Here is a tiny trained network, its code and every weight. The questions are about switching its units off for an input and a target symbol, where a switched-off unit gives its printed mean instead of its output.

import numpy as np


def w(rows, s, z=0):
    codes = np.array(rows[::2]) - 128.0
    scale = np.full(codes.shape[1], s)
    scale[-1] = z or s
    return codes * scale


def f(y):
    return y / 2 * (1 + np.tanh(0.7978845608 * (y + 0.044715 * y**3)))


def softmax(a):
    e = np.exp(a - a.max(-1, keepdims=True))
    return e / e.sum(-1, keepdims=True)


def log_softmax(a):
    a = a - a.max(-1, keepdims=True)
    return a - np.log(np.exp(a).sum(-1, keepdims=True))


def net(x, mask):
    ids = ['ΓΣΦΨαβεθλμξπ'.index(c) for c in x.split()]
    T = len(ids)
    res = E[ids] + P[:T]
    r = res
    for j in range(2):
        rows = slice(4 * j, 4 * j + 4)
        q, k, v = (r @ M[0][rows].T for M in (Q, K, V))
        z = softmax(np.where(np.tri(T) > 0, q @ k.T / 4**0.5, -1e9)) @ v
        o = O[0][rows]
        res = res + np.where(mask[j], z, o[:, -1]) @ o[:, :-1]
    y = f(res @ A[0][:, :-1].T + A[0][:, -1])
    res = res + np.where(mask[2:10], y, B[0][:, -1]) @ B[0][:, :-1]
    return log_softmax(res[-1] @ U[:, :-1].T + U[:, -1])


Q, K, V, O, A, B = {}, {}, {}, {}, {}, {}
E = w([
[174,70,102,93],'Γ',
[208,178,140,127],'Σ',
[128,179,198,50],'Φ',
[158,185,252,178],'Ψ',
[16,85,126,169],'α',
[133,114,197,167],'β',
[135,102,200,170],'ε',
[201,154,67,201],'θ',
[111,211,114,192],'λ',
[83,239,132,139],'μ',
[201,73,59,205],'ξ',
[81,90,60,88],'π',
],0.012)
P = w([
[156,48,170,115],'0',
[144,77,162,132],'1',
[144,91,133,130],'2',
[145,103,109,114],'3',
[142,115,86,102],'4',
[140,128,59,94],'5',
[136,146,32,81],'6',
[136,154,22,72],'7',
[133,174,2,58],'8',
],0.0063)
Q[0] = w([
[170,201,85,181],'H1',
[63,138,183,252],'H1',
[229,174,174,83],'H1',
[89,182,128,69],'H1',
[85,142,191,43],'H2',
[90,77,163,118],'H2',
[158,166,57,104],'H2',
[111,88,104,141],'H2',
],0.024)
K[0] = w([
[132,193,74,157],'H1',
[104,157,174,251],'H1',
[188,210,151,49],'H1',
[58,150,121,87],'H1',
[122,175,208,77],'H2',
[159,95,199,113],'H2',
[121,151,44,92],'H2',
[158,81,123,110],'H2',
],0.024)
V[0] = w([
[166,109,163,149],'H1',
[136,85,58,95],'H1',
[68,141,59,83],'H1',
[216,236,87,211],'H1',
[32,161,94,231],'H2',
[168,92,152,122],'H2',
[121,125,2,74],'H2',
[82,65,157,38],'H2',
],0.0099)
O[0] = w([
[118,109,149,172,132],'H1',
[183,178,54,169,195],'H1',
[154,172,61,66,133],'H1',
[206,153,249,166,251],'H1',
[108,185,209,226,64],'H2',
[173,110,126,93,159],'H2',
[71,15,195,147,209],'H2',
[86,104,149,2,87],'H2',
],0.01,0.002)
A[0] = w([
[169,79,178,188,137],'N1',
[5,251,153,73,112],'N2',
[85,250,202,106,102],'N3',
[88,159,79,62,77],'N4',
[157,46,125,42,254],'N5',
[168,194,202,16,83],'N6',
[59,2,206,191,41],'N7',
[67,130,251,171,135],'N8',
],0.01,0.0048)
B[0] = w([
[89,95,187,151,250],'N1',
[194,159,76,135,177],'N2',
[146,60,162,4,194],'N3',
[60,63,171,98,221],'N4',
[174,187,91,189,254],'N5',
[165,38,125,67,180],'N6',
[101,64,3,114,149],'N7',
[76,225,65,130,236],'N8',
],0.015,0.0094)
U = w([
[202,50,106,70,58],'Γ',
[162,110,129,125,48],'Σ',
[242,99,159,149,251],'Φ',
[93,49,189,37,66],'Ψ',
[115,152,151,154,138],'α',
[98,192,128,229,73],'β',
[182,229,98,59,6],'ε',
[44,103,42,105,234],'θ',
[224,217,52,191,102],'λ',
[77,236,145,134,82],'μ',
[99,161,161,122,186],'ξ',
[136,2,161,146,81],'π',
],0.0056,0.0025)

Each question gives the input, a string of symbols that net reads in full, and the target symbol t.
The units are the heads (4 rows each of Q, K, V and O) and the neurons (one row each of A and B). Each row of codes is followed by its name. A weight is (code - 128) times the scale printed after its matrix; where a second scale follows, it is the last column's (O, A, B and U).
mask holds one flag per unit, heads first, then neurons. A switched-off unit (its flag False) gives its mean, the last column of its rows in O or B, instead of its output. The means were averaged over made-up inputs and are rounded, as every weight is.
A unit's drop is (log p(t) with every unit on - log p(t) with that unit switched off) / (log p(t) with every unit on - log p(t) with every unit switched off).
The circuit of an input: a set's keep is (log p(t) with only the set's units on - log p(t) with every unit switched off) / (log p(t) with every unit on - log p(t) with every unit switched off). Starting from all 10 units, units are removed one at a time, each time the one whose removal leaves the highest keep (on an exact tie, the one counted first), for as long as the keep stays at least 0.8.
circuit, biggest first: the units of the circuit, biggest drop first
most important unit: the unit with the biggest drop
k most important neurons: the k neurons with the biggest drops, biggest first
heads that matter: for each layer, one digit per head in row order, 1 if its drop is at least 0.15 and else 0, layers parted by /
drop when u is switched off: that unit's drop, to one decimal
input Σ Φ π β Ψ α Σ Σ, target Ψ: circuit, biggest first -> [H1, N5, N6]
input μ Σ α α Φ, target Γ: 2 most important neurons -> [N6, N8]
input Γ Σ Σ Γ ξ, target π: circuit, biggest first -> [H2, N1, N8]
input α θ α Ψ Σ Σ Σ, target Φ: circuit, biggest first -> [H1, N8]
input ε Σ Σ π α μ θ Γ, target λ: most important unit -> H1
input Σ π Ψ Σ Σ λ, target μ: circuit, biggest first -> [H2, N8, H1]
input Γ α α, target θ: heads that matter -> 10
input Γ Γ Σ α ξ Σ λ λ Σ, target μ: heads that matter -> 11
input μ Σ Σ Σ α Σ, target Ψ: 3 most important neurons -> [N3, N5, N6]
input Σ Σ ε Σ π Σ, target θ: circuit, biggest first -> [H2, N7, N8, H1]
input Σ Σ Σ, target Φ: circuit, biggest first -> [H2, H1, N8]
input α Γ μ ξ, target π: 4 most important neurons -> [N1, N5, N8, N7]
input π ε Σ, target θ: circuit, biggest first -> [H1, N7, H2, N8]
input Σ α Σ π μ, target ε: 2 most important neurons -> [N3, N8]
input ξ Σ Σ α Γ, target λ: most important unit -> N5
input Σ α ξ ε Σ θ, target β: 2 most important neurons -> [N1, N3]
input α Σ π Γ Σ ξ Γ Φ Φ, target Γ: 2 most important neurons -> [N6, N4]
input Ψ Γ λ μ Γ Γ α Σ θ, target β: drop when N3 is switched off -> 0.2
input π Γ α Σ α Σ λ Σ, target μ: drop when N3 is switched off -> 0.1
input Φ α Ψ ξ α π λ, target θ: drop when H1 is switched off -> -0.3
input Γ Σ Ψ, target Ψ: drop when N3 is switched off -> 1.3
